Below is a small trained network, with its code and all its weights. Each question gives an input and a target symbol and asks what happens when units are switched off, that is, made to give their printed mean instead of their output.

import numpy as np


def w(rows, s, z=0):
    codes = np.array(rows[::2]) - 128.0
    scale = np.full(codes.shape[1], s)
    scale[-1] = z or s
    return codes * scale


def norm(h):
    return h / np.sqrt((h * h).mean(-1, keepdims=True) + 1e-5)


def f(y):
    return y / 2 * (1 + np.tanh(0.7978845608 * (y + 0.044715 * y**3)))


def softmax(a):
    e = np.exp(a - a.max(-1, keepdims=True))
    return e / e.sum(-1, keepdims=True)


def log_softmax(a):
    a = a - a.max(-1, keepdims=True)
    return a - np.log(np.exp(a).sum(-1, keepdims=True))


def net(x, mask):
    ids = ['Φαβγζμξπσ'.index(c) for c in x.split()]
    T = len(ids)
    res = E[ids] + P[:T]
    r = norm(res)
    for j in range(2):
        rows = slice(2 * j, 2 * j + 2)
        q, k, v = (r @ M[0][rows].T for M in (Q, K, V))
        z = softmax(np.where(np.tri(T) > 0, q @ k.T / 2**0.5, -1e9)) @ v
        o = O[0][rows]
        res = res + np.where(mask[j], z, o[:, -1]) @ o[:, :-1]
    y = f(norm(res) @ A[0][:, :-1].T + A[0][:, -1])
    res = res + np.where(mask[2:14], y, B[0][:, -1]) @ B[0][:, :-1]
    return log_softmax(norm(res)[-1] @ U[:, :-1].T + U[:, -1])


Q, K, V, O, A, B = {}, {}, {}, {}, {}, {}
E = w([
[171,142,35,143],'Φ',
[122,173,45,88],'α',
[80,166,203,167],'β',
[148,78,171,178],'γ',
[147,166,107,127],'ζ',
[122,178,128,225],'μ',
[166,121,150,164],'ξ',
[86,209,147,92],'π',
[177,142,137,255],'σ',
],0.011)
P = w([
[97,141,105,47],'0',
[127,226,158,159],'1',
[160,137,172,27],'2',
[112,48,99,98],'3',
[81,171,154,141],'4',
[166,135,160,23],'5',
[136,36,53,82],'6',
[114,160,49,11],'7',
[159,164,165,3],'8',
[78,59,218,140],'9',
[84,111,158,97],'10',
],0.0051)
Q[0] = w([
[168,79,98,109],'head 1',
[136,174,46,99],'head 1',
[111,125,84,2],'head 2',
[69,127,203,179],'head 2',
],0.0082)
K[0] = w([
[137,110,116,170],'head 1',
[155,113,76,134],'head 1',
[99,254,86,139],'head 2',
[172,84,141,126],'head 2',
],0.01)
V[0] = w([
[115,184,98,174],'head 1',
[84,210,71,2],'head 1',
[188,122,29,95],'head 2',
[107,71,174,131],'head 2',
],0.0067)
O[0] = w([
[190,183,134,133,220],'head 1',
[147,108,153,116,141],'head 1',
[69,121,132,151,2],'head 2',
[113,168,3,95,209],'head 2',
],0.0071,0.00092)
A[0] = w([
[114,60,69,121,102],'neuron 1',
[148,113,37,171,95],'neuron 2',
[110,134,242,44,171],'neuron 3',
[118,181,93,55,168],'neuron 4',
[106,112,137,151,60],'neuron 5',
[118,169,100,196,179],'neuron 6',
[243,119,161,149,199],'neuron 7',
[132,135,249,189,121],'neuron 8',
[180,123,138,44,32],'neuron 9',
[107,157,165,45,250],'neuron 10',
[3,192,241,186,193],'neuron 11',
[174,61,142,68,199],'neuron 12',
],0.0065,0.0018)
B[0] = w([
[79,242,179,120,157],'neuron 1',
[134,65,195,150,197],'neuron 2',
[112,58,78,115,252],'neuron 3',
[188,86,63,253,216],'neuron 4',
[160,123,150,43,105],'neuron 5',
[91,64,85,98,189],'neuron 6',
[115,177,28,98,232],'neuron 7',
[146,187,11,133,189],'neuron 8',
[69,37,185,60,159],'neuron 9',
[158,86,158,241,242],'neuron 10',
[192,111,38,116,254],'neuron 11',
[153,61,110,197,196],'neuron 12',
],0.004,0.0029)
U = w([
[90,47,108,178,136],'Φ',
[35,150,167,89,99],'α',
[205,244,98,182,195],'β',
[225,141,174,76,166],'γ',
[71,153,149,151,3],'ζ',
[155,147,134,148,99],'μ',
[30,108,255,191,152],'ξ',
[161,83,162,108,83],'π',
[27,106,15,178,159],'σ',
],0.0073,0.0049)

Each question gives the input, a string of symbols that net reads in full, and the target symbol t.
The units are the heads (2 rows each of Q, K, V and O) and the neurons (one row each of A and B). Each row of codes is followed by its name. A weight is (code - 128) times the scale printed after its matrix; where a second scale follows, it is the last column's (O, A, B and U).
mask holds one flag per unit, heads first, then neurons. A switched-off unit (its flag False) gives its mean, the last column of its rows in O or B, instead of its output. The means were averaged over made-up inputs and are rounded, as every weight is.
A unit's drop is (log p(t) with every unit on - log p(t) with that unit switched off) / (log p(t) with every unit on - log p(t) with every unit switched off).
The circuit of an input: a set's keep is (log p(t) with only the set's units on - log p(t) with every unit switched off) / (log p(t) with every unit on - log p(t) with every unit switched off). Starting from the 12 units with the biggest drops (on a tie, the unit counted first), units are removed one at a time, each time the one whose removal leaves the highest keep (on an exact tie, the one counted first), for as long as the keep stays at least 0.8.
units of the circuit, in order: the units of the circuit, biggest drop first
unit that matters most: the unit with the biggest drop
top k neurons: the k neurons with the biggest drops, biggest first
heads that matter: for each layer, one digit per head in row order, 1 if its drop is at least 0.15 and else 0, layers parted by /
drop of u: that unit's drop, to one decimal
input α σ α β γ α γ Φ π μ β, target σ: unit that matters most -> neuron 3
input Φ μ π μ α α π, target Φ: heads that matter -> 00
input ζ α π α π β, target γ: units of the circuit, in order -> [head 1; neuron 11]
input α γ α β π γ ξ γ π γ, target σ: units of the circuit, in order -> [neuron 8; head 2]
input π π ξ γ γ, target σ: units of the circuit, in order -> [head 2; neuron 10]
input β ζ γ σ γ π π γ γ ξ, target σ: units of the circuit, in order -> [neuron 7; head 2]
input α Φ μ π π β σ γ Φ π, target σ: top 3 neurons -> [neuron 3; neuron 11; neuron 8]
input μ ξ β ξ β μ ξ π α μ ξ, target σ: heads that matter -> 01
input α μ γ ζ γ ξ γ β α ξ, target β: top 2 neurons -> [neuron 3; neuron 9]
input γ γ Φ α γ σ α β μ ξ, target β: top 2 neurons -> [neuron 3; neuron 7]
input ζ α β σ γ, target β: top 2 neurons -> [neuron 3; neuron 9]
input ζ γ γ π α π π, target Φ: top 2 neurons -> [neuron 10; neuron 3]
input α γ ξ γ β, target β: top 2 neurons -> [neuron 11; neuron 9]
input π γ π γ γ π ζ γ, target ξ: unit that matters most -> head 1
input γ γ γ α Φ γ α γ, target ξ: drop of neuron 1 -> 0.2
input ξ γ γ γ π α π γ π π, target σ: drop of neuron 11 -> 0.4
input γ γ α, target Φ: drop of head 2 -> 0.7
input γ β γ α γ μ ξ α α Φ β, target σ: drop of neuron 11 -> 0.1
